Here is a tiny trained network, its code and every weight. The questions are about switching its units off for an input and a class, where a switched-off unit gives its printed mean instead of its output.

import numpy as np


def w(rows, s, z=0):
    codes = np.array(rows[::2]) - 128.0
    scale = np.full(codes.shape[1], s)
    scale[-1] = z or s
    return codes * scale


def f(y):
    return y / 2 * (1 + np.tanh(0.7978845608 * (y + 0.044715 * y**3)))


def log_softmax(a):
    a = a - a.max(-1, keepdims=True)
    return a - np.log(np.exp(a).sum(-1, keepdims=True))


def net(x, mask):
    res = np.array(x, float).reshape(1, 6) / 4 @ E
    y = f(res @ A[0][:, :-1].T + A[0][:, -1])
    res = res + np.where(mask, y, B[0][:, -1]) @ B[0][:, :-1]
    return log_softmax(res[-1] @ U[:, :-1].T + U[:, -1])


A, B = {}, {}
E = w([
[160,116,84,255],'x0',
[4,138,160,156],'x1',
[128,133,129,129],'x2',
[126,83,108,111],'x3',
[127,104,117,119],'x4',
[106,215,46,96],'x5',
],0.0088)
A[0] = w([
[121,146,42,141,122],'N0',
[84,87,111,185,136],'N1',
[115,147,139,130,138],'N2',
[84,182,14,94,228],'N3',
[145,162,123,130,146],'N4',
[164,125,101,198,145],'N5',
[247,152,106,144,168],'N6',
[159,136,71,133,86],'N7',
[160,130,77,145,155],'N8',
[194,92,117,128,253],'N9',
[40,109,103,187,138],'N10',
[66,150,122,108,137],'N11',
[102,125,187,77,208],'N12',
[113,143,176,159,118],'N13',
[142,120,132,158,156],'N14',
[218,151,151,50,131],'N15',
[118,106,185,69,219],'N16',
[70,90,128,116,155],'N17',
[138,136,96,142,123],'N18',
[71,132,198,87,170],'N19',
[102,148,178,177,147],'N20',
[113,84,149,145,178],'N21',
[140,103,128,171,117],'N22',
[120,174,82,127,151],'N23',
[134,124,63,92,136],'N24',
[107,129,88,173,113],'N25',
[143,133,147,119,175],'N26',
[132,115,109,79,169],'N27',
[96,148,184,29,231],'N28',
[153,89,207,129,188],'N29',
[161,178,148,61,190],'N30',
],0.014,0.0051)
B[0] = w([
[114,190,119,90,169],'N0',
[70,118,171,162,180],'N1',
[109,121,124,116,139],'N2',
[168,218,135,4,248],'N3',
[148,139,123,119,141],'N4',
[107,175,128,196,187],'N5',
[199,183,78,184,203],'N6',
[139,176,116,115,147],'N7',
[149,181,122,149,160],'N8',
[210,122,132,202,194],'N9',
[64,96,189,98,205],'N10',
[82,138,115,60,182],'N11',
[132,67,89,85,193],'N12',
[101,100,131,140,150],'N13',
[115,129,125,169,150],'N14',
[208,97,187,150,193],'N15',
[159,61,92,91,193],'N16',
[69,113,114,109,167],'N17',
[131,158,121,132,139],'N18',
[86,72,64,87,199],'N19',
[88,102,140,148,172],'N20',
[106,99,121,167,163],'N21',
[107,129,138,171,157],'N22',
[138,166,117,82,171],'N23',
[172,175,147,106,162],'N24',
[95,156,157,117,159],'N25',
[150,109,125,130,142],'N26',
[162,120,139,105,162],'N27',
[144,52,93,33,241],'N28',
[141,78,68,179,182],'N29',
[187,98,161,96,195],'N30',
],0.022,0.012)
U = w([
[221,61,103,166,99],'0',
[143,151,30,245,246],'1',
[107,92,13,145,85],'2',
[103,66,254,216,68],'3',
[224,131,222,83,86],'4',
[154,234,23,157,75],'5',
[132,143,106,71,251],'6',
[62,226,176,123,92],'7',
],0.0091,0.0028)

Each question gives the input, the list of numbers given to net, and the class t.
The units are the neurons (one row each of A and B). Each row of codes is followed by its name. A weight is (code - 128) times the scale printed after its matrix; where a second scale follows, it is the last column's (A, B and U).
mask holds one flag per neuron, in row order. A switched-off neuron (its flag False) gives its mean, the last column of its row in B, instead of its output. The means were averaged over made-up inputs and are rounded, as every weight is.
A unit's drop is (log p(t) with every unit on - log p(t) with that unit switched off) / (log p(t) with every unit on - log p(t) with every unit switched off).
The circuit of an input: a set's keep is (log p(t) with only the set's units on - log p(t) with every unit switched off) / (log p(t) with every unit on - log p(t) with every unit switched off). Starting from the 12 units with the biggest drops (on a tie, the unit counted first), units are removed one at a time, each time the one whose removal leaves the highest keep (on an exact tie, the one counted first), for as long as the keep stays at least 0.8.
units of the circuit, in order: the units of the circuit, biggest drop first
most important unit: the unit with the biggest drop
top k neurons: the k neurons with the biggest drops, biggest first
drop of u: that unit's drop, to one decimal
input [1,3,6,-6,2,0], class 3: units of the circuit, in order : (N3, N28, N6)
input [-5,1,1,1,7,0], class 2: units of the circuit, in order : (N3, N19)
input [1,8,8,1,2,0], class 3: units of the circuit, in order : (N10, N3)
input [1,1,-3,1,1,-6], class 3: units of the circuit, in order : (N28, N3)
input [-5,-3,5,-8,4,0], class 0: top 2 neurons : (N3, N10)
input [-8,-1,6,4,5,3], class 4: most important unit : N15
input [-3,-3,-6,-7,-7,0], class 0: top 2 neurons : (N3, N10)
input [8,1,-1,5,-6,0], class 3: top 3 neurons : (N3, N10, N1)
input [4,-8,-3,-3,2,0], class 1: top 2 neurons : (N3, N9)
input [-2,0,-6,-1,-2,-5], class 0: drop of N11 : 0.2
input [1,5,3,-8,-5,8], class 7: top 3 neurons : (N16, N28, N12)
input [-7,0,5,5,6,-5], class 0: drop of N15 : 0.2
input [7,-2,-4,3,-4,8], class 5: drop of N30 : 0.0
input [1,-4,-7,-2,-3,6], class 5: most important unit : N6
